Below is a small trained network, with its code and all its weights. Each question gives an input and a class and asks what happens when units are switched off, that is, made to give their printed mean instead of their output.

import numpy as np


def w(rows, s, z=0):
    codes = np.array(rows[::2]) - 128.0
    scale = np.full(codes.shape[1], s)
    scale[-1] = z or s
    return codes * scale


def f(y):
    return y / 2 * (1 + np.tanh(0.7978845608 * (y + 0.044715 * y**3)))


def log_softmax(a):
    a = a - a.max(-1, keepdims=True)
    return a - np.log(np.exp(a).sum(-1, keepdims=True))


def net(x, mask):
    res = np.array(x, float).reshape(1, 8) / 4 @ E
    y = f(res @ A[0][:, :-1].T + A[0][:, -1])
    res = res + np.where(mask, y, B[0][:, -1]) @ B[0][:, :-1]
    return log_softmax(res[-1] @ U[:, :-1].T + U[:, -1])


A, B = {}, {}
E = w([
[222,71,79,137,142,136],'x0',
[83,178,82,36,163,137],'x1',
[131,207,79,123,206,85],'x2',
[93,52,100,135,182,167],'x3',
[134,210,107,212,177,99],'x4',
[141,149,158,86,63,94],'x5',
[99,75,150,93,178,2],'x6',
[44,133,35,109,88,113],'x7',
],0.0067)
A[0] = w([
[94,88,149,251,181,93,101],'n1',
[173,131,119,174,142,120,207],'n2',
[111,162,73,127,101,123,130],'n3',
[45,209,155,87,211,63,47],'n4',
[120,87,107,125,134,156,164],'n5',
[119,88,93,94,146,195,243],'n6',
[130,144,126,131,131,121,11],'n7',
[136,111,116,166,136,123,42],'n8',
[105,166,66,126,98,123,121],'n9',
[194,188,123,162,168,135,223],'n10',
[92,210,51,97,86,112,180],'n11',
[108,175,217,142,51,216,7],'n12',
[153,88,154,106,130,100,111],'n13',
[203,189,113,156,175,136,111],'n14',
[111,42,73,75,161,199,39],'n15',
[94,183,109,98,140,106,201],'n16',
[208,165,117,175,166,125,123],'n17',
[155,91,157,90,86,95,177],'n18',
[172,107,149,123,112,84,177],'n19',
],0.012,0.0014)
B[0] = w([
[136,114,122,230,113,41,204],'n1',
[160,148,118,177,144,124,173],'n2',
[117,159,100,117,78,132,176],'n3',
[57,168,179,97,253,85,253],'n4',
[126,87,116,148,146,146,164],'n5',
[115,76,77,137,148,169,202],'n6',
[119,139,130,125,131,135,122],'n7',
[123,120,131,162,129,117,137],'n8',
[113,164,88,124,78,131,186],'n9',
[173,199,121,126,157,177,202],'n10',
[65,166,62,120,42,112,244],'n11',
[81,107,253,158,115,204,237],'n12',
[167,107,133,94,94,95,168],'n13',
[182,188,120,108,147,178,197],'n14',
[136,29,62,129,179,167,230],'n15',
[61,161,127,95,136,104,198],'n16',
[195,190,114,145,157,155,197],'n17',
[161,123,166,53,79,106,199],'n18',
[175,145,126,96,118,88,178],'n19',
],0.024,0.0074)
U = w([
[129,38,59,101,169,183,255],'0',
[158,123,130,211,133,51,58],'1',
[101,100,204,138,82,218,35],'2',
[201,210,118,144,162,185,203],'3',
[202,86,156,2,88,74,80],'4',
[41,184,61,109,47,160,71],'5',
[50,166,128,58,219,85,103],'6',
],0.007,0.00077)

Each question gives the input, the list of numbers given to net, and the class t.
The units are the neurons (one row each of A and B). Each row of codes is followed by its name. A weight is (code - 128) times the scale printed after its matrix; where a second scale follows, it is the last column's (A, B and U).
mask holds one flag per neuron, in row order. A switched-off neuron (its flag False) gives its mean, the last column of its row in B, instead of its output. The means were averaged over made-up inputs and are rounded, as every weight is.
A unit's drop is (log p(t) with every unit on - log p(t) with that unit switched off) / (log p(t) with every unit on - log p(t) with every unit switched off).
The circuit of an input: a set's keep is (log p(t) with only the set's units on - log p(t) with every unit switched off) / (log p(t) with every unit on - log p(t) with every unit switched off). Starting from the 12 units with the biggest drops (on a tie, the unit counted first), units are removed one at a time, each time the one whose removal leaves the highest keep (on an exact tie, the one counted first), for as long as the keep stays at least 0.8.
units of the circuit, in order: the units of the circuit, biggest drop first
top k neurons: the k neurons with the biggest drops, biggest first
drop of u: that unit's drop, to one decimal
input [2,3,1,1,-7,-5,5,-6], class 0: top 2 neurons -> (n15 n6)
input [-7,-3,-8,7,0,-7,5,2], class 1: top neuron -> (n1)
input [-8,-2,-1,5,-3,-3,3,-3], class 1: units of the circuit, in order -> (n1 n16)
input [5,-5,-8,2,-2,0,2,1], class 4: top 3 neurons -> (n18 n13 n19)
input [6,-8,5,0,-5,-4,8,-4], class 1: top 2 neurons -> (n1 n2)
input [6,-8,-7,6,-8,-1,6,-4], class 4: top 3 neurons -> (n18 n13 n19)
input [-2,-2,-2,5,-1,0,-6,4], class 0: top 2 neurons -> (n15 n6)
input [6,4,6,-8,7,4,-4,3], class 5: top 3 neurons -> (n11 n9 n16)
input [6,8,-4,7,-3,7,8,-3], class 4: top 2 neurons -> (n18 n13)
input [-5,0,-5,1,-3,0,-4,6], class 2: drop of n12 -> 1.5
input [-4,5,-8,1,0,4,-2,2], class 2: drop of n12 -> 0.9
input [0,-6,-2,3,6,4,1,6], class 1: drop of n8 -> 0.0
input [-5,-6,3,5,-4,7,5,4], class 4: drop of n18 -> 0.3
input [5,-7,-7,4,1,-8,-6,5], class 0: units of the circuit, in order -> (n15)
